Below is a small trained network, with its code and all its weights. Each question gives an input and a class and asks what happens when units are switched off, that is, made to give their printed mean instead of their output.

import numpy as np


def w(rows, s, z=0):
    codes = np.array(rows[::2]) - 128.0
    scale = np.full(codes.shape[1], s)
    scale[-1] = z or s
    return codes * scale


def f(y):
    return np.maximum(y, 0)


def log_softmax(a):
    a = a - a.max(-1, keepdims=True)
    return a - np.log(np.exp(a).sum(-1, keepdims=True))


def net(x, mask):
    res = np.array(x, float).reshape(1, 2) / 4 @ E
    y = f(res @ A[0][:, :-1].T + A[0][:, -1])
    res = res + np.where(mask, y, B[0][:, -1]) @ B[0][:, :-1]
    return log_softmax(res[-1] @ U[:, :-1].T + U[:, -1])


A, B = {}, {}
E = w([
[64,217,186,98,199,197,84,193,134,143],'x0',
[37,106,108,244,137,122,30,62,106,1],'x1',
],0.0098)
A[0] = w([
[31,248,152,111,172,186,103,162,124,141,136],'n0',
[183,114,131,84,113,123,176,152,134,179,139],'n1',
[97,197,158,134,182,175,85,151,134,130,90],'n2',
[169,185,146,68,149,133,143,171,135,190,130],'n3',
[211,23,79,161,67,73,176,55,110,95,107],'n4',
[89,170,110,92,124,174,93,187,106,151,92],'n5',
[130,107,126,158,119,161,102,108,104,124,101],'n6',
[73,161,154,84,163,180,144,140,117,107,98],'n7',
[162,121,95,110,168,121,81,124,173,126,112],'n8',
[24,119,112,215,123,131,51,84,132,38,82],'n9',
[113,130,127,148,126,135,115,120,131,103,247],'n10',
[163,143,107,108,90,175,158,128,134,187,61],'n11',
[153,133,148,101,138,109,101,104,123,119,117],'n12',
],0.011,0.013)
B[0] = w([
[128,104,117,147,107,92,106,109,168,138,227],'n0',
[122,154,102,116,148,126,144,117,104,108,210],'n1',
[134,121,137,143,119,70,120,131,151,131,181],'n2',
[127,145,117,101,139,128,153,113,104,105,214],'n3',
[129,115,135,160,116,61,90,128,176,138,238],'n4',
[137,122,137,160,128,93,120,143,140,119,163],'n5',
[130,127,145,125,139,117,159,129,145,125,148],'n6',
[147,113,134,150,124,95,112,133,132,126,165],'n7',
[115,143,153,122,159,146,114,125,147,131,128],'n8',
[161,154,176,84,157,95,197,149,105,78,254],'n9',
[80,150,2,114,119,217,86,76,83,190,221],'n10',
[127,138,154,113,151,105,143,115,116,77,162],'n11',
[123,104,121,114,116,139,108,114,137,120,128],'n12',
],0.028,0.017)
U = w([
[147,168,122,67,198,99,211,107,77,76,102],'0',
[149,87,120,195,87,43,51,118,254,149,137],'1',
[40,151,28,97,125,208,78,73,51,214,254],'2',
[129,102,150,122,139,158,120,136,93,163,91],'3',
[92,110,156,131,119,171,148,127,165,153,94],'4',
[139,97,134,145,96,142,101,194,117,138,96],'5',
[149,106,169,112,130,174,109,146,154,120,93],'6',
[110,108,149,152,104,176,142,155,143,155,99],'7',
],0.01,0.008)

Each question gives the input, the list of numbers given to net, and the class t.
The units are the neurons (one row each of A and B). Each row of codes is followed by its name. A weight is (code - 128) times the scale printed after its matrix; where a second scale follows, it is the last column's (A, B and U).
mask holds one flag per neuron, in row order. A switched-off neuron (its flag False) gives its mean, the last column of its row in B, instead of its output. The means were averaged over made-up inputs and are rounded, as every weight is.
A unit's drop is (log p(t) with every unit on - log p(t) with that unit switched off) / (log p(t) with every unit on - log p(t) with every unit switched off).
The circuit of an input: a set's keep is (log p(t) with only the set's units on - log p(t) with every unit switched off) / (log p(t) with every unit on - log p(t) with every unit switched off). Starting from the 12 units with the biggest drops (on a tie, the unit counted first), units are removed one at a time, each time the one whose removal leaves the highest keep (on an exact tie, the one counted first), for as long as the keep stays at least 0.8.
circuit, biggest first: the units of the circuit, biggest drop first
top k neurons: the k neurons with the biggest drops, biggest first
drop of u: that unit's drop, to one decimal
input [-3,8], class 0: circuit, biggest first => (n9)
input [-8,8], class 0: top 2 neurons => (n9 n0)
input [-5,-3], class 1: top 3 neurons => (n4 n9 n10)
input [4,-2], class 1: top 3 neurons => (n9 n0 n10)
input [7,6], class 1: top 4 neurons => (n0 n2 n3 n1)
input [5,4], class 1: top 3 neurons => (n0 n3 n2)
input [-3,3], class 2: top 3 neurons => (n10 n0 n2)
input [-3,-3], class 2: top 3 neurons => (n9 n0 n2)
input [-3,-2], class 2: top 2 neurons => (n9 n0)
input [-8,-6], class 1: top 2 neurons => (n4 n9)
input [2,-3], class 2: top 2 neurons => (n9 n4)
input [-3,1], class 2: top 2 neurons => (n0 n2)
input [-7,-2], class 1: drop of n4 => 1.6
input [-7,-4], class 1: circuit, biggest first => (n4)
input [-6,-3], class 1: drop of n4 => 1.2
input [-1,0], class 2: drop of n9 => 0.1
